Below are the code and all the weights of a small trained network. Each question names an input and a class and asks about switching units off, where a switched-off unit gives its printed mean instead of its output.

import numpy as np


def w(rows, s, z=0):
    codes = np.array(rows[::2]) - 128.0
    scale = np.full(codes.shape[1], s)
    scale[-1] = z or s
    return codes * scale


def f(y):
    return np.maximum(y, 0)


def log_softmax(a):
    a = a - a.max(-1, keepdims=True)
    return a - np.log(np.exp(a).sum(-1, keepdims=True))


def net(x, mask):
    res = np.array(x, float).reshape(1, 3) / 4 @ E
    y = f(res @ A[0][:, :-1].T + A[0][:, -1])
    res = res + np.where(mask, y, B[0][:, -1]) @ B[0][:, :-1]
    return log_softmax(res[-1] @ U[:, :-1].T + U[:, -1])


A, B = {}, {}
E = w([
[181,167,200,167,224],'x0',
[77,207,163,144,27],'x1',
[248,150,123,77,81],'x2',
],0.013)
A[0] = w([
[84,73,97,148,80,54],'neuron 0',
[72,106,88,76,75,115],'neuron 1',
[112,185,170,206,93,227],'neuron 2',
[161,87,133,65,95,36],'neuron 3',
[198,133,122,73,128,73],'neuron 4',
[62,71,4,103,111,253],'neuron 5',
[120,114,142,198,167,55],'neuron 6',
[122,142,85,152,205,114],'neuron 7',
[190,192,130,102,53,82],'neuron 8',
],0.014,0.004)
B[0] = w([
[137,169,55,155,165,186],'neuron 0',
[144,179,6,105,188,206],'neuron 1',
[40,187,173,161,80,218],'neuron 2',
[206,74,203,174,68,167],'neuron 3',
[163,74,191,207,107,181],'neuron 4',
[245,104,177,209,95,253],'neuron 5',
[74,108,118,100,158,174],'neuron 6',
[91,124,38,36,182,181],'neuron 7',
[75,185,10,61,182,203],'neuron 8',
],0.011,0.017)
U = w([
[175,74,156,132,215,247],'0',
[112,138,42,5,182,121],'1',
[122,226,142,147,106,233],'2',
[51,169,217,151,101,2],'3',
[194,67,170,98,48,16],'4',
],0.013,0.0071)

Each question gives the input, the list of numbers given to net, and the class t.
The units are the neurons (one row each of A and B). Each row of codes is followed by its name. A weight is (code - 128) times the scale printed after its matrix; where a second scale follows, it is the last column's (A, B and U).
mask holds one flag per neuron, in row order. A switched-off neuron (its flag False) gives its mean, the last column of its row in B, instead of its output. The means were averaged over made-up inputs and are rounded, as every weight is.
A unit's drop is (log p(t) with every unit on - log p(t) with that unit switched off) / (log p(t) with every unit on - log p(t) with every unit switched off).
The circuit of an input: a set's keep is (log p(t) with only the set's units on - log p(t) with every unit switched off) / (log p(t) with every unit on - log p(t) with every unit switched off). Starting from all 9 units, units are removed one at a time, each time the one whose removal leaves the highest keep (on an exact tie, the one counted first), for as long as the keep stays at least 0.8.
units of the circuit, in order: the units of the circuit, biggest drop first
unit that matters most: the unit with the biggest drop
k most important neurons: the k neurons with the biggest drops, biggest first
drop when u is switched off: that unit's drop, to one decimal
input [-8,0,-4], class 0: units of the circuit, in order -> [neuron 5; neuron 1]
input [-7,-3,4], class 4: unit that matters most -> neuron 3
input [0,1,6], class 1: 2 most important neurons -> [neuron 8; neuron 5]
input [-6,-1,4], class 4: 3 most important neurons -> [neuron 3; neuron 5; neuron 7]
input [1,-4,-7], class 1: 3 most important neurons -> [neuron 7; neuron 4; neuron 3]
input [5,-1,-7], class 1: 2 most important neurons -> [neuron 7; neuron 5]
input [-8,8,6], class 1: 2 most important neurons -> [neuron 8; neuron 1]
input [6,1,0], class 3: units of the circuit, in order -> [neuron 1; neuron 8; neuron 5]
input [-1,2,4], class 1: 3 most important neurons -> [neuron 8; neuron 5; neuron 2]
input [-1,-1,2], class 4: units of the circuit, in order -> [neuron 1; neuron 0]
input [-7,-5,2], class 4: 2 most important neurons -> [neuron 5; neuron 3]
input [-8,-6,1], class 4: 2 most important neurons -> [neuron 5; neuron 3]
input [-6,-3,0], class 0: units of the circuit, in order -> [neuron 1; neuron 5]
input [-7,-8,-1], class 0: units of the circuit, in order -> [neuron 5]
input [-2,-2,-3], class 0: 2 most important neurons -> [neuron 8; neuron 2]
input [-4,-2,8], class 4: 2 most important neurons -> [neuron 3; neuron 4]
input [-8,-1,-7], class 0: 2 most important neurons -> [neuron 5; neuron 2]
input [0,8,3], class 1: 3 most important neurons -> [neuron 8; neuron 5; neuron 4]
input [7,-8,0], class 1: 2 most important neurons -> [neuron 7; neuron 5]
input [7,-4,-7], class 1: most important neuron -> [neuron 7]
input [-8,-5,-5], class 0: drop when neuron 5 is switched off -> 3.0
input [4,0,-5], class 1: drop when neuron 7 is switched off -> 0.8
input [-6,-5,-8], class 0: drop when neuron 5 is switched off -> 5.5
input [-1,3,4], class 1: drop when neuron 8 is switched off -> 1.3
